Below are the code and all the weights of a small trained network. Each question names an input and a class and asks about switching units off, where a switched-off unit gives its printed mean instead of its output.

import numpy as np


def w(rows, s, z=0):
    codes = np.array(rows[::2]) - 128.0
    scale = np.full(codes.shape[1], s)
    scale[-1] = z or s
    return codes * scale


def f(y):
    return y / 2 * (1 + np.tanh(0.7978845608 * (y + 0.044715 * y**3)))


def log_softmax(a):
    a = a - a.max(-1, keepdims=True)
    return a - np.log(np.exp(a).sum(-1, keepdims=True))


def net(x, mask):
    res = np.array(x, float).reshape(1, 5) / 4 @ E
    y = f(res @ A[0][:, :-1].T + A[0][:, -1])
    res = res + np.where(mask, y, B[0][:, -1]) @ B[0][:, :-1]
    return log_softmax(res[-1] @ U[:, :-1].T + U[:, -1])


A, B = {}, {}
E = w([
[122,102,2],'x0',
[129,129,123],'x1',
[133,121,126],'x2',
[218,246,116],'x3',
[126,134,127],'x4',
],0.0066)
A[0] = w([
[166,129,114,156],'N0',
[176,184,126,67],'N1',
[84,86,143,72],'N2',
[62,110,139,58],'N3',
[82,69,132,60],'N4',
[79,138,37,66],'N5',
[79,146,248,93],'N6',
[129,137,16,101],'N7',
[179,195,122,66],'N8',
[152,174,104,76],'N9',
[151,107,42,98],'N10',
[161,154,110,76],'N11',
[89,95,146,128],'N12',
[91,85,148,72],'N13',
[75,160,143,1],'N14',
[105,91,151,62],'N15',
[73,190,145,9],'N16',
[140,54,152,174],'N17',
[164,117,115,81],'N18',
[94,128,56,159],'N19',
],0.013,0.0095)
B[0] = w([
[54,228,137,188],'N0',
[24,26,76,170],'N1',
[75,44,47,146],'N2',
[66,89,102,129],'N3',
[76,52,77,159],'N4',
[153,10,154,165],'N5',
[226,25,136,253],'N6',
[73,78,172,233],'N7',
[53,10,2,190],'N8',
[79,49,71,145],'N9',
[116,138,240,192],'N10',
[45,63,108,127],'N11',
[77,187,91,178],'N12',
[57,99,75,142],'N13',
[62,114,171,96],'N14',
[77,147,145,120],'N15',
[121,39,122,95],'N16',
[99,229,110,242],'N17',
[65,174,197,100],'N18',
[244,157,170,234],'N19',
],0.0089,0.0041)
U = w([
[72,116,1,6],'0',
[164,173,136,255],'1',
[146,184,163,242],'2',
[175,169,143,170],'3',
[186,96,232,35],'4',
],0.0089,0.0049)

Each question gives the input, the list of numbers given to net, and the class t.
The units are the neurons (one row each of A and B). Each row of codes is followed by its name. A weight is (code - 128) times the scale printed after its matrix; where a second scale follows, it is the last column's (A, B and U).
mask holds one flag per neuron, in row order. A switched-off neuron (its flag False) gives its mean, the last column of its row in B, instead of its output. The means were averaged over made-up inputs and are rounded, as every weight is.
A unit's drop is (log p(t) with every unit on - log p(t) with that unit switched off) / (log p(t) with every unit on - log p(t) with every unit switched off).
The circuit of an input: a set's keep is (log p(t) with only the set's units on - log p(t) with every unit switched off) / (log p(t) with every unit on - log p(t) with every unit switched off). Starting from the 12 units with the biggest drops (on a tie, the unit counted first), units are removed one at a time, each time the one whose removal leaves the highest keep (on an exact tie, the one counted first), for as long as the keep stays at least 0.8.
circuit, biggest first: the units of the circuit, biggest drop first
top k neurons: the k neurons with the biggest drops, biggest first
drop of u: that unit's drop, to one decimal
input [8,-3,1,-6,-1], class 4: top 4 neurons -> N19, N10, N5, N7
input [8,-2,6,-2,7], class 4: circuit, biggest first -> N5, N10, N19
input [-4,5,4,6,-3], class 0: top 3 neurons -> N8, N1, N19
input [3,5,-5,8,3], class 0: circuit, biggest first -> N8
input [-4,6,3,7,-1], class 0: circuit, biggest first -> N8, N1
input [-6,8,-3,8,-5], class 0: circuit, biggest first -> N8, N1
input [7,-2,-7,8,-3], class 0: top 3 neurons -> N8, N1, N9
input [-2,-3,3,6,1], class 0: top 3 neurons -> N8, N1, N19
input [8,5,6,-2,-2], class 4: drop of N1 -> 0.0
input [-8,-7,-4,8,-1], class 0: drop of N1 -> 0.3
input [-3,-2,-5,7,0], class 0: drop of N8 -> 0.3
